Here is a tiny trained network, its code and every weight. The questions are about switching its units off for an input and a class, where a switched-off unit gives its printed mean instead of its output.

import numpy as np


def w(rows, s, z=0):
    codes = np.array(rows[::2]) - 128.0
    scale = np.full(codes.shape[1], s)
    scale[-1] = z or s
    return codes * scale


def f(y):
    return y / 2 * (1 + np.tanh(0.7978845608 * (y + 0.044715 * y**3)))


def log_softmax(a):
    a = a - a.max(-1, keepdims=True)
    return a - np.log(np.exp(a).sum(-1, keepdims=True))


def net(x, mask):
    res = np.array(x, float).reshape(1, 4) / 4 @ E
    y = f(res @ A[0][:, :-1].T + A[0][:, -1])
    res = res + np.where(mask, y, B[0][:, -1]) @ B[0][:, :-1]
    return log_softmax(res[-1] @ U[:, :-1].T + U[:, -1])


A, B = {}, {}
E = w([
[246,152,212,35,138,134],'x0',
[39,175,42,7,41,254],'x1',
[86,123,123,63,138,71],'x2',
[176,214,41,155,215,80],'x3',
],0.0071)
A[0] = w([
[89,185,123,102,159,190,203],'N0',
[119,183,94,130,87,135,42],'N1',
[127,108,158,150,81,71,252],'N2',
[74,95,172,185,147,109,232],'N3',
[122,189,45,89,128,219,186],'N4',
[94,148,82,123,116,204,193],'N5',
[126,101,162,85,122,170,197],'N6',
[180,88,121,74,105,149,164],'N7',
[81,125,91,171,142,112,231],'N8',
[143,130,4,148,180,111,252],'N9',
[124,134,77,78,78,164,222],'N10',
[188,147,146,104,162,117,185],'N11',
[52,93,131,143,99,157,213],'N12',
[86,48,109,117,66,131,252],'N13',
[196,144,173,97,172,148,235],'N14',
[149,82,176,117,84,92,129],'N15',
[186,134,183,71,134,150,252],'N16',
],0.013,0.0031)
B[0] = w([
[91,175,104,90,61,122,199],'N0',
[127,175,59,127,85,151,157],'N1',
[110,56,88,201,160,158,176],'N2',
[112,90,108,197,170,175,193],'N3',
[67,142,87,91,63,105,254],'N4',
[63,160,122,90,93,167,218],'N5',
[177,86,225,98,63,132,185],'N6',
[143,72,170,82,96,94,178],'N7',
[101,205,128,190,153,167,187],'N8',
[109,212,77,147,160,70,216],'N9',
[83,222,254,116,52,72,228],'N10',
[204,118,60,122,110,75,189],'N11',
[69,98,191,185,150,183,199],'N12',
[64,97,189,234,137,202,205],'N13',
[193,71,136,111,101,54,210],'N14',
[114,97,86,186,75,124,168],'N15',
[168,84,117,86,63,77,219],'N16',
],0.0082,0.012)
U = w([
[83,48,160,205,253,191,242],'0',
[132,215,98,228,241,108,100],'1',
[46,153,196,172,92,205,53],'2',
[36,188,42,129,112,158,2],'3',
[158,42,164,175,74,102,216],'4',
[215,101,117,99,245,51,121],'5',
[128,90,225,38,55,192,4],'6',
[138,186,97,52,53,97,65],'7',
],0.0068,0.003)

Each question gives the input, the list of numbers given to net, and the class t.
The units are the neurons (one row each of A and B). Each row of codes is followed by its name. A weight is (code - 128) times the scale printed after its matrix; where a second scale follows, it is the last column's (A, B and U).
mask holds one flag per neuron, in row order. A switched-off neuron (its flag False) gives its mean, the last column of its row in B, instead of its output. The means were averaged over made-up inputs and are rounded, as every weight is.
A unit's drop is (log p(t) with every unit on - log p(t) with that unit switched off) / (log p(t) with every unit on - log p(t) with every unit switched off).
The circuit of an input: a set's keep is (log p(t) with only the set's units on - log p(t) with every unit switched off) / (log p(t) with every unit on - log p(t) with every unit switched off). Starting from the 12 units with the biggest drops (on a tie, the unit counted first), units are removed one at a time, each time the one whose removal leaves the highest keep (on an exact tie, the one counted first), for as long as the keep stays at least 0.8.
circuit, biggest first: the units of the circuit, biggest drop first
k most important neurons: the k neurons with the biggest drops, biggest first
drop of u: that unit's drop, to one decimal
input [-6,-7,0,3], class 1: most important neuron => (N9)
input [2,8,2,-1], class 6: circuit, biggest first => (N6, N9)
input [3,6,8,-1], class 6: circuit, biggest first => (N9, N6)
input [-8,-7,-1,1], class 1: circuit, biggest first => (N9, N8)
input [-8,-8,6,-1], class 0: 2 most important neurons => (N3, N2)
input [0,-1,-5,7], class 1: 2 most important neurons => (N9, N16)
input [5,-2,2,-8], class 4: drop of N1 => 0.0
input [-6,8,2,-3], class 2: drop of N13 => 0.1
input [-2,-6,-3,-4], class 0: drop of N14 => 0.0
input [5,-1,-4,2], class 5: drop of N4 => 0.1
